Below is a small trained network, with its code and all its weights. Each question gives an input and a target symbol and asks what happens when units are switched off, that is, made to give their printed mean instead of their output.

import numpy as np


def w(rows, s, z=0):
    codes = np.array(rows[::2]) - 128.0
    scale = np.full(codes.shape[1], s)
    scale[-1] = z or s
    return codes * scale


def f(y):
    return y / 2 * (1 + np.tanh(0.7978845608 * (y + 0.044715 * y**3)))


def softmax(a):
    e = np.exp(a - a.max(-1, keepdims=True))
    return e / e.sum(-1, keepdims=True)


def log_softmax(a):
    a = a - a.max(-1, keepdims=True)
    return a - np.log(np.exp(a).sum(-1, keepdims=True))


def net(x, mask):
    ids = ['ΠΣΨΩαεζθλμ'.index(c) for c in x.split()]
    T = len(ids)
    res = E[ids] + P[:T]
    r = res
    for j in range(3):
        rows = slice(3 * j, 3 * j + 3)
        q, k, v = (r @ M[0][rows].T for M in (Q, K, V))
        z = softmax(np.where(np.tri(T) > 0, q @ k.T / 3**0.5, -1e9)) @ v
        o = O[0][rows]
        res = res + np.where(mask[j], z, o[:, -1]) @ o[:, :-1]
    y = f(res @ A[0][:, :-1].T + A[0][:, -1])
    res = res + np.where(mask[3:11], y, B[0][:, -1]) @ B[0][:, :-1]
    return log_softmax(res[-1] @ U[:, :-1].T + U[:, -1])


Q, K, V, O, A, B = {}, {}, {}, {}, {}, {}
E = w([
[129,115,72],'Π',
[52,168,162],'Σ',
[114,91,162],'Ψ',
[146,105,162],'Ω',
[197,156,141],'α',
[111,5,94],'ε',
[146,108,162],'ζ',
[144,189,141],'θ',
[102,149,152],'λ',
[68,51,101],'μ',
],0.028)
P = w([
[130,56,254],'0',
[126,122,127],'1',
[124,114,120],'2',
[124,107,113],'3',
[121,107,105],'4',
[118,104,99],'5',
[121,105,92],'6',
[112,105,84],'7',
[116,109,71],'8',
[115,105,62],'9',
[115,105,49],'10',
[109,108,39],'11',
[110,109,22],'12',
[118,103,53],'13',
],0.012)
Q[0] = w([
[139,202,128],'h0',
[182,7,116],'h0',
[186,137,122],'h0',
[185,95,136],'h1',
[122,136,193],'h1',
[85,162,69],'h1',
[124,101,100],'h2',
[181,175,140],'h2',
[178,240,135],'h2',
],0.019)
K[0] = w([
[127,179,32],'h0',
[158,116,253],'h0',
[165,218,187],'h0',
[162,129,133],'h1',
[119,162,165],'h1',
[77,163,105],'h1',
[137,141,129],'h2',
[137,75,42],'h2',
[128,126,5],'h2',
],0.019)
V[0] = w([
[232,63,52],'h0',
[223,200,123],'h0',
[33,227,62],'h0',
[146,149,161],'h1',
[177,179,154],'h1',
[84,150,180],'h1',
[59,50,67],'h2',
[191,113,247],'h2',
[110,37,134],'h2',
],0.014)
O[0] = w([
[147,195,244,136],'h0',
[142,52,207,4],'h0',
[86,58,110,33],'h0',
[122,152,120,100],'h1',
[114,106,95,54],'h1',
[142,73,63,148],'h1',
[47,211,78,160],'h2',
[182,131,82,174],'h2',
[95,164,95,174],'h2',
],0.011,0.018)
A[0] = w([
[89,226,183,184],'n0',
[172,146,108,244],'n1',
[131,124,31,199],'n2',
[53,186,171,147],'n3',
[40,57,66,159],'n4',
[241,236,151,56],'n5',
[176,110,87,122],'n6',
[255,102,183,106],'n7',
],0.0095,0.011)
B[0] = w([
[119,86,165,252],'n0',
[44,58,245,187],'n1',
[70,88,149,214],'n2',
[201,131,126,207],'n3',
[198,167,164,193],'n4',
[124,145,71,235],'n5',
[174,152,34,158],'n6',
[160,174,135,148],'n7',
],0.011,0.036)
U = w([
[126,26,254,254],'Π',
[198,96,46,39],'Σ',
[92,139,86,37],'Ψ',
[197,174,57,27],'Ω',
[236,127,125,27],'α',
[150,206,136,212],'ε',
[201,168,62,42],'ζ',
[212,41,180,84],'θ',
[147,42,163,139],'λ',
[74,96,176,206],'μ',
],0.0087,0.0052)

Each question gives the input, a string of symbols that net reads in full, and the target symbol t.
The units are the heads (3 rows each of Q, K, V and O) and the neurons (one row each of A and B). Each row of codes is followed by its name. A weight is (code - 128) times the scale printed after its matrix; where a second scale follows, it is the last column's (O, A, B and U).
mask holds one flag per unit, heads first, then neurons. A switched-off unit (its flag False) gives its mean, the last column of its rows in O or B, instead of its output. The means were averaged over made-up inputs and are rounded, as every weight is.
A unit's drop is (log p(t) with every unit on - log p(t) with that unit switched off) / (log p(t) with every unit on - log p(t) with every unit switched off).
The circuit of an input: a set's keep is (log p(t) with only the set's units on - log p(t) with every unit switched off) / (log p(t) with every unit on - log p(t) with every unit switched off). Starting from all 11 units, units are removed one at a time, each time the one whose removal leaves the highest keep (on an exact tie, the one counted first), for as long as the keep stays at least 0.8.
circuit, biggest first: the units of the circuit, biggest drop first
most important unit: the unit with the biggest drop
k most important neurons: the k neurons with the biggest drops, biggest first
drop of u: that unit's drop, to one decimal
input Σ ε Ψ Ψ α Σ Σ Σ Ψ Σ Ω Ω, target Σ: circuit, biggest first	h0
input Σ α Σ μ ε Σ μ Ω Σ λ, target μ: circuit, biggest first	n4, n6
input Σ Π Ω α Σ Σ Σ ε Σ Π Ψ Σ θ, target Π: 3 most important neurons	n0, n5, n6
input Ψ Ω Σ λ Π, target Ψ: 2 most important neurons	n1, n2
input Σ Σ Σ λ μ Σ, target μ: circuit, biggest first	n5, h0, n6, n4
input Σ Ω Σ Σ Σ Ψ ε Σ ε Σ Σ Ψ ζ, target Σ: 3 most important neurons	n6, n0, n4
input ε θ Σ Σ Ψ Σ Ω ε, target ε: 2 most important neurons	n5, n2
input Π θ ε ζ ε ε Π Σ, target Π: 4 most important neurons	n0, n6, n4, n7
input ζ Ω Σ Σ Σ λ Ψ α Ψ Ψ θ Σ, target Σ: circuit, biggest first	h0, n1
input θ Ψ Π Σ θ μ, target θ: 4 most important neurons	n5, n6, n0, n7
input ζ θ Σ Σ μ ε Σ ε Ψ, target ζ: circuit, biggest first	h2, n0
input λ ε Σ ε Ω Σ Ψ Σ Ψ, target λ: 3 most important neurons	n5, n2, n1
input ε Ω ε ε ε, target ε: 2 most important neurons	n5, n1
input Π ε Σ ε Σ Σ μ μ ε ε, target Π: 3 most important neurons	n5, n6, n3
input Σ Σ Σ Σ Σ Π Σ α, target Π: 2 most important neurons	n5, n6
input Ω Σ ε Σ Π Ω α Ω Π Π ε, target Ω: 2 most important neurons	n0, n6
input θ ε θ Π Ψ Ω Π α Π Σ μ Ω, target θ: circuit, biggest first	h2
input ε ζ θ Σ λ ζ, target ε: 3 most important neurons	n5, n2, n7
input θ Σ Σ α ε Σ μ, target θ: drop of h2	0.7
input α α λ α ε, target α: drop of n0	0.3
input Ψ Σ Σ, target Σ: drop of n0	0.2
input Π Σ ε Π ε Π, target Π: most important unit	n5
